Here is a tiny trained network, its code and every weight. The questions are about switching its units off for an input and a target symbol, where a switched-off unit gives its printed mean instead of its output.

import numpy as np


def w(rows, s, z=0):
    codes = np.array(rows[::2]) - 128.0
    scale = np.full(codes.shape[1], s)
    scale[-1] = z or s
    return codes * scale


def f(y):
    return y / 2 * (1 + np.tanh(0.7978845608 * (y + 0.044715 * y**3)))


def softmax(a):
    e = np.exp(a - a.max(-1, keepdims=True))
    return e / e.sum(-1, keepdims=True)


def log_softmax(a):
    a = a - a.max(-1, keepdims=True)
    return a - np.log(np.exp(a).sum(-1, keepdims=True))


def net(x, mask):
    ids = ['ΓΘΠΩεζλμ'.index(c) for c in x.split()]
    T = len(ids)
    res = E[ids] + P[:T]
    u = 0
    for l in range(2):
        q, k, v = (res @ M[l].T for M in (Q, K, V))
        z = softmax(np.where(np.tri(T) > 0, q @ k.T / 3**0.5, -1e9)) @ v
        res = res + np.where(mask[u], z, O[l][:, -1]) @ O[l][:, :-1]
        u += 1
        y = f(res @ A[l][:, :-1].T + A[l][:, -1])
        res = res + np.where(mask[u : u + 4], y, B[l][:, -1]) @ B[l][:, :-1]
        u += 4
    return log_softmax(res[-1] @ U[:, :-1].T + U[:, -1])


Q, K, V, O, A, B = {}, {}, {}, {}, {}, {}
E = w([
[68,77,109,19,59],'Γ',
[145,178,234,18,239],'Θ',
[42,103,52,44,168],'Π',
[97,110,195,125,20],'Ω',
[160,184,1,119,173],'ε',
[250,207,49,150,84],'ζ',
[59,142,147,172,125],'λ',
[159,170,168,197,44],'μ',
],0.0066)
P = w([
[199,1,94,151,175],'0',
[82,197,105,115,128],'1',
[89,193,110,114,128],'2',
[94,184,110,113,124],'3',
[100,179,113,112,124],'4',
[106,178,117,110,126],'5',
[107,177,121,106,127],'6',
[109,176,123,105,129],'7',
[109,179,129,102,132],'8',
[111,179,131,99,135],'9',
],0.0049)
Q[0] = w([
[186,27,8,29,158],'0.h1',
[73,58,124,162,28],'0.h1',
[238,114,76,209,78],'0.h1',
],0.015)
K[0] = w([
[147,125,54,5,163],'0.h1',
[85,71,141,113,71],'0.h1',
[130,122,23,150,63],'0.h1',
],0.019)
V[0] = w([
[124,96,233,127,236],'0.h1',
[62,94,176,2,113],'0.h1',
[170,104,205,136,26],'0.h1',
],0.0074)
O[0] = w([
[233,135,195,176,143,8],'0.h1',
[187,206,79,164,126,98],'0.h1',
[102,126,108,161,254,105],'0.h1',
],0.0068,0.0017)
A[0] = w([
[52,186,182,178,59,2],'0.n1',
[220,139,124,205,92,173],'0.n2',
[105,126,55,132,250,35],'0.n3',
[85,2,166,59,122,100],'0.n4',
],0.016,0.0013)
B[0] = w([
[102,254,117,227,167,255],'0.n1',
[67,161,128,159,26,131],'0.n2',
[194,198,115,137,36,135],'0.n3',
[220,173,33,185,59,134],'0.n4',
],0.0089,0.0037)
Q[1] = w([
[164,89,168,245,130],'1.h1',
[29,36,160,70,217],'1.h1',
[107,247,116,139,71],'1.h1',
],0.011)
K[1] = w([
[121,190,81,199,156],'1.h1',
[6,164,124,73,113],'1.h1',
[197,143,177,131,160],'1.h1',
],0.015)
V[1] = w([
[39,213,105,164,146],'1.h1',
[150,210,184,111,252],'1.h1',
[202,83,96,237,167],'1.h1',
],0.019)
O[1] = w([
[39,119,71,83,211,200],'1.h1',
[70,62,237,156,244,2],'1.h1',
[249,165,140,49,155,222],'1.h1',
],0.014,0.0062)
A[1] = w([
[85,19,192,168,136,106],'1.n1',
[41,61,84,251,87,122],'1.n2',
[110,66,204,56,201,109],'1.n3',
[142,22,42,194,71,254],'1.n4',
],0.012,0.0035)
B[1] = w([
[162,251,115,32,220,215],'1.n1',
[132,99,156,156,35,207],'1.n2',
[135,16,98,160,62,255],'1.n3',
[51,103,154,134,213,243],'1.n4',
],0.016,0.009)
U = w([
[136,139,139,154,81,21],'Γ',
[56,197,125,84,254,206],'Θ',
[151,184,78,84,45,158],'Π',
[150,129,129,147,107,1],'Ω',
[126,136,154,141,80,79],'ε',
[132,133,143,144,79,20],'ζ',
[146,114,150,128,103,122],'λ',
[82,91,128,146,124,243],'μ',
],0.0076,0.0035)

Each question gives the input, a string of symbols that net reads in full, and the target symbol t.
The units are the heads (3 rows each of Q, K, V and O) and the neurons (one row each of A and B). Each row of codes is followed by its name. A weight is (code - 128) times the scale printed after its matrix; where a second scale follows, it is the last column's (O, A, B and U).
mask holds one flag per unit, layer by layer, with each layer's heads first. A switched-off unit (its flag False) gives its mean, the last column of its rows in O or B, instead of its output. The means were averaged over made-up inputs and are rounded, as every weight is.
A unit's drop is (log p(t) with every unit on - log p(t) with that unit switched off) / (log p(t) with every unit on - log p(t) with every unit switched off).
The circuit of an input: a set's keep is (log p(t) with only the set's units on - log p(t) with every unit switched off) / (log p(t) with every unit on - log p(t) with every unit switched off). Starting from all 10 units, units are removed one at a time, each time the one whose removal leaves the highest keep (on an exact tie, the one counted first), for as long as the keep stays at least 0.8.
units of the circuit, in order: the units of the circuit, biggest drop first
top k neurons: the k neurons with the biggest drops, biggest first
top k neurons in layer l: the k neurons of layer l with the biggest drops, biggest first
input Γ μ ε λ ζ μ μ Ω ε, target Θ: top 2 neurons in layer 1	1.n4, 1.n3
input μ μ Γ Γ ε λ ζ ζ ζ Γ, target μ: top neuron	0.n1
input ε μ μ ε ε ε, target μ: top 2 neurons in layer 1	1.n2, 1.n4
input Π λ ζ μ μ μ μ λ Π Π, target μ: units of the circuit, in order	1.h1, 1.n2
input Ω ζ ζ μ μ, target Θ: top 3 neurons	0.n4, 0.n1, 0.n3
input Θ λ μ μ ζ λ Θ λ λ, target μ: units of the circuit, in order	1.n3, 1.h1
input λ μ μ ε μ μ Π μ μ Θ, target μ: top 2 neurons in layer 0	0.n4, 0.n3
input Ω μ ε ε μ μ Π, target Π: units of the circuit, in order	0.n4, 1.h1
input ε Π ζ λ μ ζ, target Θ: top 4 neurons	1.n4, 0.n1, 1.n3, 0.n3
input λ Π λ ζ μ Π Θ, target μ: units of the circuit, in order	1.h1, 1.n3
input λ ε ε Π Π λ, target Θ: top 3 neurons	0.n1, 0.n4, 0.n3
input μ Θ λ λ μ μ μ Π, target μ: units of the circuit, in order	1.n3, 1.h1
input ε μ λ Π μ λ ε Γ ε, target μ: units of the circuit, in order	0.n1, 1.h1, 1.n1
input λ Γ Π μ λ Γ, target Θ: top 2 neurons in layer 0	0.n3, 0.n2
input ζ ε Π, target Π: units of the circuit, in order	0.h1, 0.n4, 1.h1
input μ μ ζ Ω ζ ε Γ μ λ ζ, target μ: top neuron in layer 1	1.n1
input λ ε μ μ μ ζ μ Θ μ, target μ: units of the circuit, in order	1.n3, 1.h1
input ε λ λ, target Θ: top 3 neurons	0.n4, 0.n1, 0.n2
input ε λ ζ ζ ζ, target μ: top 2 neurons	0.n1, 0.n3
input Ω ζ Θ μ Θ ζ Θ Γ Ω, target Θ: units of the circuit, in order	1.h1
input μ Ω Ω ε μ λ ε, target Θ: top 2 neurons in layer 1	1.n3, 1.n4
input Ω μ Γ Γ, target Θ: top 3 neurons	0.n2, 1.n4, 1.n3
input Γ λ μ ζ λ λ, target μ: top 2 neurons in layer 0	0.n2, 0.n1
input μ Θ μ μ μ, target μ: top 3 neurons in layer 0	0.n2, 0.n3, 0.n4
input Γ μ ζ Γ Ω ζ Ω Ω, target μ: top 2 neurons	0.n3, 0.n2
input ε μ ζ μ ζ, target Θ: top 2 neurons	1.n3, 1.n4
input Π μ ζ λ Ω ε Ω, target Θ: top 2 neurons in layer 1	1.n3, 1.n2
input μ μ Ω λ, target Π: top neuron	0.n3
input ε Π λ μ λ μ, target Θ: top 2 neurons in layer 1	1.n3, 1.n2
